Below are the code and all the weights of a small trained network. Each question names an input and a target symbol and asks about switching units off, where a switched-off unit gives its printed mean instead of its output.

import numpy as np


def w(rows, s, z=0):
    codes = np.array(rows[::2]) - 128.0
    scale = np.full(codes.shape[1], s)
    scale[-1] = z or s
    return codes * scale


def norm(h):
    return h / np.sqrt((h * h).mean(-1, keepdims=True) + 1e-5)


def softmax(a):
    e = np.exp(a - a.max(-1, keepdims=True))
    return e / e.sum(-1, keepdims=True)


def log_softmax(a):
    a = a - a.max(-1, keepdims=True)
    return a - np.log(np.exp(a).sum(-1, keepdims=True))


def net(x, mask):
    ids = ['αβγδεζθλμξπτφψω'.index(c) for c in x.split()]
    T = len(ids)
    res = E[ids] + P[:T]
    u = 0
    for l in range(2):
        r = norm(res)
        for j in range(3):
            rows = slice(3 * j, 3 * j + 3)
            q, k, v = (r @ M[l][rows].T for M in (Q, K, V))
            z = softmax(np.where(np.tri(T) > 0, q @ k.T / 3**0.5, -1e9)) @ v
            o = O[l][rows]
            res = res + np.where(mask[u + j], z, o[:, -1]) @ o[:, :-1]
        u += 3
    return log_softmax(norm(res)[-1] @ U[:, :-1].T + U[:, -1])


Q, K, V, O = {}, {}, {}, {}
E = w([
[152,87,110,131,157,166,80,110,138],'α',
[86,122,126,112,158,140,108,108,75],'β',
[133,134,127,95,135,144,122,94,83],'γ',
[158,187,160,71,158,146,119,93,80],'δ',
[103,182,116,73,167,166,103,130,123],'ε',
[133,145,116,82,126,170,120,92,90],'ζ',
[138,137,129,116,146,167,78,78,117],'θ',
[107,152,149,70,100,176,142,134,72],'λ',
[159,83,131,161,99,122,41,133,108],'μ',
[128,213,148,120,119,153,117,62,140],'ξ',
[64,166,194,172,140,80,152,97,127],'π',
[152,175,164,81,138,83,121,100,200],'τ',
[8,123,92,130,141,82,142,79,149],'φ',
[129,186,35,118,128,3,154,97,150],'ψ',
[190,183,200,209,158,64,144,155,147],'ω',
],0.0041)
P = w([
[159,35,164,78,149,161,225,102,89],'0',
[139,175,123,25,249,202,105,110,141],'1',
[147,124,165,90,152,165,74,64,109],'2',
[72,163,69,81,181,175,74,236,203],'3',
[63,159,106,138,119,159,71,171,147],'4',
[47,189,111,153,66,125,94,186,149],'5',
[58,217,121,177,75,113,82,135,110],'6',
[83,171,166,201,36,115,97,94,98],'7',
],0.0021)
Q[0] = w([
[160,183,114,143,113,70,71,93,133],'L0H1',
[204,18,133,142,173,104,253,82,151],'L0H1',
[221,48,105,170,178,104,207,139,189],'L0H1',
[68,183,109,100,153,121,164,78,54],'L0H2',
[96,171,67,80,195,128,178,163,207],'L0H2',
[196,81,155,124,184,114,214,73,123],'L0H2',
[160,43,62,97,157,160,154,172,160],'L0H3',
[159,99,203,165,142,109,131,32,76],'L0H3',
[215,97,182,96,110,176,122,47,104],'L0H3',
],0.0048)
K[0] = w([
[135,214,139,170,106,28,244,136,201],'L0H1',
[171,2,132,86,201,200,189,107,56],'L0H1',
[149,72,141,76,247,196,199,107,79],'L0H1',
[21,161,173,64,86,217,209,157,92],'L0H2',
[95,196,131,54,252,164,136,115,168],'L0H2',
[196,74,153,115,166,101,206,44,112],'L0H2',
[227,130,178,100,188,158,139,78,139],'L0H3',
[112,66,110,187,25,88,182,52,123],'L0H3',
[120,120,160,121,55,158,222,35,94],'L0H3',
],0.0039)
V[0] = w([
[205,143,209,191,134,140,118,79,103],'L0H1',
[92,222,203,174,103,203,145,62,182],'L0H1',
[145,172,11,162,154,169,175,139,28],'L0H1',
[147,187,129,60,158,126,133,180,153],'L0H2',
[159,141,154,141,1,188,121,229,89],'L0H2',
[72,229,134,32,119,159,170,200,25],'L0H2',
[36,138,219,132,114,127,196,195,142],'L0H3',
[201,79,150,126,144,147,139,141,161],'L0H3',
[83,166,82,176,164,36,31,145,136],'L0H3',
],0.0026)
O[0] = w([
[61,170,102,154,134,128,127,217,79,112],'L0H1',
[41,102,130,134,187,190,205,130,139,155],'L0H1',
[208,165,103,253,100,174,115,138,187,126],'L0H1',
[172,106,171,157,128,140,125,102,108,162],'L0H2',
[110,65,144,125,172,175,167,140,203,166],'L0H2',
[193,60,133,183,117,123,80,134,199,255],'L0H2',
[92,105,133,116,188,90,19,106,132,129],'L0H3',
[133,128,120,110,198,140,158,105,127,111],'L0H3',
[147,133,165,104,49,209,92,128,145,75],'L0H3',
],0.0033,0.0043)
Q[1] = w([
[180,149,93,90,177,98,120,116,151],'L1H1',
[87,96,141,82,110,158,52,129,155],'L1H1',
[150,185,92,143,71,117,130,150,148],'L1H1',
[116,130,176,165,116,170,98,87,187],'L1H2',
[116,155,151,151,123,131,187,141,174],'L1H2',
[96,123,232,102,101,204,1,153,132],'L1H2',
[168,182,72,58,127,62,180,180,139],'L1H3',
[115,128,109,135,118,119,141,215,175],'L1H3',
[120,144,115,144,116,116,151,72,98],'L1H3',
],0.0067)
K[1] = w([
[143,163,100,121,254,112,171,101,98],'L1H1',
[163,125,216,70,119,117,138,125,238],'L1H1',
[144,139,163,117,193,234,38,184,71],'L1H1',
[101,118,125,210,42,138,106,180,133],'L1H2',
[150,77,110,152,134,191,92,100,108],'L1H2',
[80,163,106,251,61,58,119,144,181],'L1H2',
[182,120,111,79,201,150,122,137,49],'L1H3',
[175,196,105,79,208,173,10,79,156],'L1H3',
[135,48,193,108,65,135,136,150,61],'L1H3',
],0.0051)
V[1] = w([
[118,130,180,78,131,116,146,104,253],'L1H1',
[138,174,154,96,155,122,82,138,164],'L1H1',
[115,30,203,137,106,230,113,189,66],'L1H1',
[182,150,184,202,136,107,55,179,65],'L1H2',
[157,182,243,127,176,143,175,156,151],'L1H2',
[114,166,106,192,162,44,173,83,200],'L1H2',
[162,79,164,52,108,77,135,200,126],'L1H3',
[105,22,124,157,58,172,69,185,90],'L1H3',
[171,154,106,66,135,233,132,142,181],'L1H3',
],0.0035)
O[1] = w([
[111,74,122,97,134,24,143,111,69,170],'L1H1',
[134,103,211,124,97,66,123,114,113,160],'L1H1',
[143,169,101,174,165,107,79,116,168,253],'L1H1',
[184,173,155,139,156,64,133,251,32,151],'L1H2',
[78,119,242,180,118,150,162,185,167,122],'L1H2',
[115,127,71,225,75,54,125,146,204,60],'L1H2',
[191,50,212,107,100,68,107,162,247,142],'L1H3',
[163,123,165,76,252,208,103,122,159,169],'L1H3',
[161,92,145,185,185,98,209,55,62,196],'L1H3',
],0.0038,0.003)
U = w([
[138,128,80,135,125,144,196,122,110,28],'α',
[185,101,206,108,189,222,125,100,189,240],'β',
[132,159,95,121,120,143,146,151,137,6],'γ',
[82,117,78,145,120,144,188,120,105,48],'δ',
[113,188,79,106,119,165,200,86,85,101],'ε',
[149,59,142,169,230,51,86,102,176,233],'ζ',
[121,187,186,196,107,96,172,235,134,139],'θ',
[197,130,114,152,4,126,130,124,154,71],'λ',
[69,46,216,10,57,41,178,97,93,125],'μ',
[20,133,72,67,82,145,67,88,216,78],'ξ',
[172,108,175,184,124,73,177,75,26,51],'π',
[58,185,103,160,116,186,186,88,66,160],'τ',
[204,162,79,143,3,90,103,87,210,185],'φ',
[15,170,160,146,103,139,97,218,199,115],'ψ',
[196,175,130,21,156,153,44,192,63,122],'ω',
],0.0049,0.0026)

Each question gives the input, a string of symbols that net reads in full, and the target symbol t.
The units are the heads (3 rows each of Q, K, V and O). Each row of codes is followed by its name. A weight is (code - 128) times the scale printed after its matrix; where a second scale follows, it is the last column's (O and U).
mask holds one flag per head, layer by layer. A switched-off head (its flag False) gives its mean, the last column of its rows in O, instead of its output. The means were averaged over made-up inputs and are rounded, as every weight is.
A unit's drop is (log p(t) with every unit on - log p(t) with that unit switched off) / (log p(t) with every unit on - log p(t) with every unit switched off).
The circuit of an input: a set's keep is (log p(t) with only the set's units on - log p(t) with every unit switched off) / (log p(t) with every unit on - log p(t) with every unit switched off). Starting from all 6 units, units are removed one at a time, each time the one whose removal leaves the highest keep (on an exact tie, the one counted first), for as long as the keep stays at least 0.8.
units of the circuit, in order: the units of the circuit, biggest drop first
unit that matters most: the unit with the biggest drop
heads that matter: for each layer, one digit per head in row order, 1 if its drop is at least 0.15 and else 0, layers parted by /
drop when u is switched off: that unit's drop, to one decimal
input τ ε μ τ ε φ, target μ: units of the circuit, in order	(L1H1)
input π λ λ ζ τ μ λ, target μ: units of the circuit, in order	(L0H1; L1H1)
input λ β φ, target ξ: heads that matter	001 / 001
input ψ γ β λ ε μ, target ω: heads that matter	011 / 010
input μ ω λ ψ θ, target φ: units of the circuit, in order	(L1H2; L0H1; L1H3)
input λ λ λ λ, target ζ: units of the circuit, in order	(L1H1; L1H3)
input ζ ξ λ ε, target τ: units of the circuit, in order	(L1H3; L0H3)
input λ ε ζ μ μ, target ω: units of the circuit, in order	(L1H2; L0H2)
input β λ β, target ω: heads that matter	110 / 011
input α φ λ ω θ, target θ: heads that matter	000 / 010
input λ θ μ τ α, target μ: units of the circuit, in order	(L1H1; L0H2; L0H1)
input λ θ ε λ ψ μ ψ ε, target φ: units of the circuit, in order	(L1H2; L0H3)
input ζ λ τ τ λ δ, target μ: units of the circuit, in order	(L1H1; L0H1)
input λ λ λ, target ζ: units of the circuit, in order	(L0H2; L0H3)
input α α μ ε ψ ε γ, target φ: heads that matter	000 / 010
input λ ψ λ μ τ, target μ: heads that matter	100 / 100
input θ λ λ ω λ, target θ: units of the circuit, in order	(L1H2)
input λ τ θ ε, target μ: heads that matter	000 / 101
input ε θ τ δ θ, target μ: heads that matter	100 / 100
input λ λ λ μ λ λ μ λ, target ω: unit that matters most	L1H2
input λ ζ τ ε, target μ: drop when L1H3 is switched off	0.2
input μ ψ ω, target θ: drop when L1H3 is switched off	0.2
